Below is a small trained network, with its code and all its weights. Each question gives an input and a class and asks what happens when units are switched off, that is, made to give their printed mean instead of their output.

import numpy as np


def w(rows, s, z=0):
    codes = np.array(rows[::2]) - 128.0
    scale = np.full(codes.shape[1], s)
    scale[-1] = z or s
    return codes * scale


def norm(h):
    return h / np.sqrt((h * h).mean(-1, keepdims=True) + 1e-5)


def f(y):
    return np.maximum(y, 0)


def log_softmax(a):
    a = a - a.max(-1, keepdims=True)
    return a - np.log(np.exp(a).sum(-1, keepdims=True))


def net(x, mask):
    res = np.array(x, float).reshape(1, 5) / 4 @ E
    u = 0
    for l in range(4):
        y = f(norm(res) @ A[l][:, :-1].T + A[l][:, -1])
        res = res + np.where(mask[u : u + 6], y, B[l][:, -1]) @ B[l][:, :-1]
        u += 6
    return log_softmax(norm(res)[-1] @ U[:, :-1].T + U[:, -1])


A, B = {}, {}
E = w([
[20,179,145,86,39],'x0',
[141,108,136,125,117],'x1',
[246,155,183,99,109],'x2',
[128,125,98,2,162],'x3',
[121,136,124,129,133],'x4',
],0.0094)
A[0] = w([
[176,180,149,106,120,48],'0.n0',
[128,142,63,110,24,252],'0.n1',
[175,186,201,114,126,174],'0.n2',
[107,160,155,171,12,36],'0.n3',
[174,168,108,127,98,3],'0.n4',
[155,121,151,207,161,58],'0.n5',
],0.011,0.0023)
B[0] = w([
[90,123,38,129,6,195],'0.n0',
[61,163,155,71,128,247],'0.n1',
[168,185,93,163,84,243],'0.n2',
[139,143,149,146,221,254],'0.n3',
[103,75,172,155,132,157],'0.n4',
[88,81,100,156,103,225],'0.n5',
],0.013,0.0049)
A[1] = w([
[42,134,231,139,71,4],'1.n0',
[128,41,136,17,224,71],'1.n1',
[134,193,98,153,50,210],'1.n2',
[148,48,79,75,91,37],'1.n3',
[51,150,64,175,255,140],'1.n4',
[130,33,150,127,143,25],'1.n5',
],0.0075,0.0029)
B[1] = w([
[98,157,78,236,186,172],'1.n0',
[94,98,66,155,254,185],'1.n1',
[180,72,143,187,180,216],'1.n2',
[123,175,83,114,186,151],'1.n3',
[137,89,130,112,146,253],'1.n4',
[37,97,143,112,151,143],'1.n5',
],0.0092,0.0062)
A[2] = w([
[247,158,95,121,117,122],'2.n0',
[131,101,85,202,193,232],'2.n1',
[108,207,145,117,112,6],'2.n2',
[97,180,92,48,75,72],'2.n3',
[164,191,139,194,134,42],'2.n4',
[156,77,60,139,146,112],'2.n5',
],0.011,0.0017)
B[2] = w([
[51,201,48,200,153,193],'2.n0',
[170,100,184,137,79,255],'2.n1',
[255,67,155,135,85,160],'2.n2',
[169,53,162,43,3,176],'2.n3',
[192,202,188,15,167,171],'2.n4',
[236,104,86,87,162,197],'2.n5',
],0.0071,0.0089)
A[3] = w([
[225,158,114,136,152,127],'3.n0',
[102,209,90,177,92,138],'3.n1',
[218,111,66,227,98,131],'3.n2',
[164,52,127,199,92,3],'3.n3',
[178,251,185,110,57,84],'3.n4',
[134,174,73,137,132,49],'3.n5',
],0.012,0.0039)
B[3] = w([
[102,255,121,186,151,199],'3.n0',
[137,14,234,138,253,170],'3.n1',
[63,155,117,93,56,254],'3.n2',
[100,94,132,128,62,184],'3.n3',
[216,22,165,68,166,197],'3.n4',
[85,185,102,22,159,148],'3.n5',
],0.0085,0.0098)
U = w([
[99,16,125,182,25,93],'0',
[180,179,149,210,5,251],'1',
[44,124,221,210,189,137],'2',
[211,168,254,146,175,127],'3',
[150,69,83,133,219,90],'4',
[183,218,63,90,124,183],'5',
[29,130,136,45,100,74],'6',
[205,86,189,51,25,76],'7',
],0.019,0.002)

Each question gives the input, the list of numbers given to net, and the class t.
The units are the neurons (one row each of A and B). Each row of codes is followed by its name. A weight is (code - 128) times the scale printed after its matrix; where a second scale follows, it is the last column's (A, B and U).
mask holds one flag per neuron, layer by layer. A switched-off neuron (its flag False) gives its mean, the last column of its row in B, instead of its output. The means were averaged over made-up inputs and are rounded, as every weight is.
A unit's drop is (log p(t) with every unit on - log p(t) with that unit switched off) / (log p(t) with every unit on - log p(t) with every unit switched off).
The circuit of an input: a set's keep is (log p(t) with only the set's units on - log p(t) with every unit switched off) / (log p(t) with every unit on - log p(t) with every unit switched off). Starting from the 12 units with the biggest drops (on a tie, the unit counted first), units are removed one at a time, each time the one whose removal leaves the highest keep (on an exact tie, the one counted first), for as long as the keep stays at least 0.8.
circuit, biggest first: the units of the circuit, biggest drop first
k most important neurons: the k neurons with the biggest drops, biggest first
top k neurons in layer l: the k neurons of layer l with the biggest drops, biggest first
drop of u: that unit's drop, to one decimal
input [8,-2,-8,0,-1], class 2: 2 most important neurons	[1.n0 3.n2]
input [-8,2,0,-4,1], class 0: top 2 neurons in layer 0	[0.n5 0.n2]
input [0,-8,-8,3,-4], class 4: circuit, biggest first	[3.n2]
input [0,3,-4,7,1], class 4: 4 most important neurons	[1.n1 3.n2 0.n0 0.n2]
input [-2,-7,8,-7,-7], class 1: 2 most important neurons	[0.n5 3.n2]
input [0,-1,-2,5,-3], class 4: 3 most important neurons	[1.n1 3.n2 0.n0]
input [5,4,6,-1,5], class 3: 2 most important neurons	[0.n3 1.n2]
input [0,5,7,8,7], class 5: 2 most important neurons	[2.n0 1.n2]
input [0,2,-7,1,-1], class 4: 3 most important neurons	[3.n2 0.n0 0.n2]
input [8,4,-3,-1,-1], class 2: 3 most important neurons	[1.n0 3.n2 0.n3]
input [1,8,4,-8,7], class 3: 2 most important neurons	[2.n4 0.n3]
input [-8,8,0,-2,-1], class 0: 3 most important neurons	[0.n5 0.n2 1.n5]
input [-1,3,8,-1,-4], class 1: 2 most important neurons	[0.n0 1.n2]
input [0,6,8,3,-7], class 5: circuit, biggest first	[2.n0]
input [-1,-6,-5,8,-4], class 4: 2 most important neurons	[1.n1 3.n2]
input [-1,-6,-1,-3,4], class 0: top 2 neurons in layer 0	[0.n5 0.n2]
input [5,-5,1,7,-3], class 7: 2 most important neurons	[2.n3 0.n3]
input [8,-3,-1,0,8], class 2: top 2 neurons in layer 0	[0.n3 0.n0]
input [3,3,-5,-1,-6], class 2: drop of 1.n0	0.2
input [-3,-3,5,3,-5], class 5: drop of 2.n0	0.1
input [-3,-4,-7,-8,3], class 0: drop of 3.n3	0.0
input [-4,3,-1,-6,-5], class 0: circuit, biggest first	[0.n5]
input [-1,2,1,-1,3], class 1: top 2 neurons in layer 0	[0.n2 0.n1]
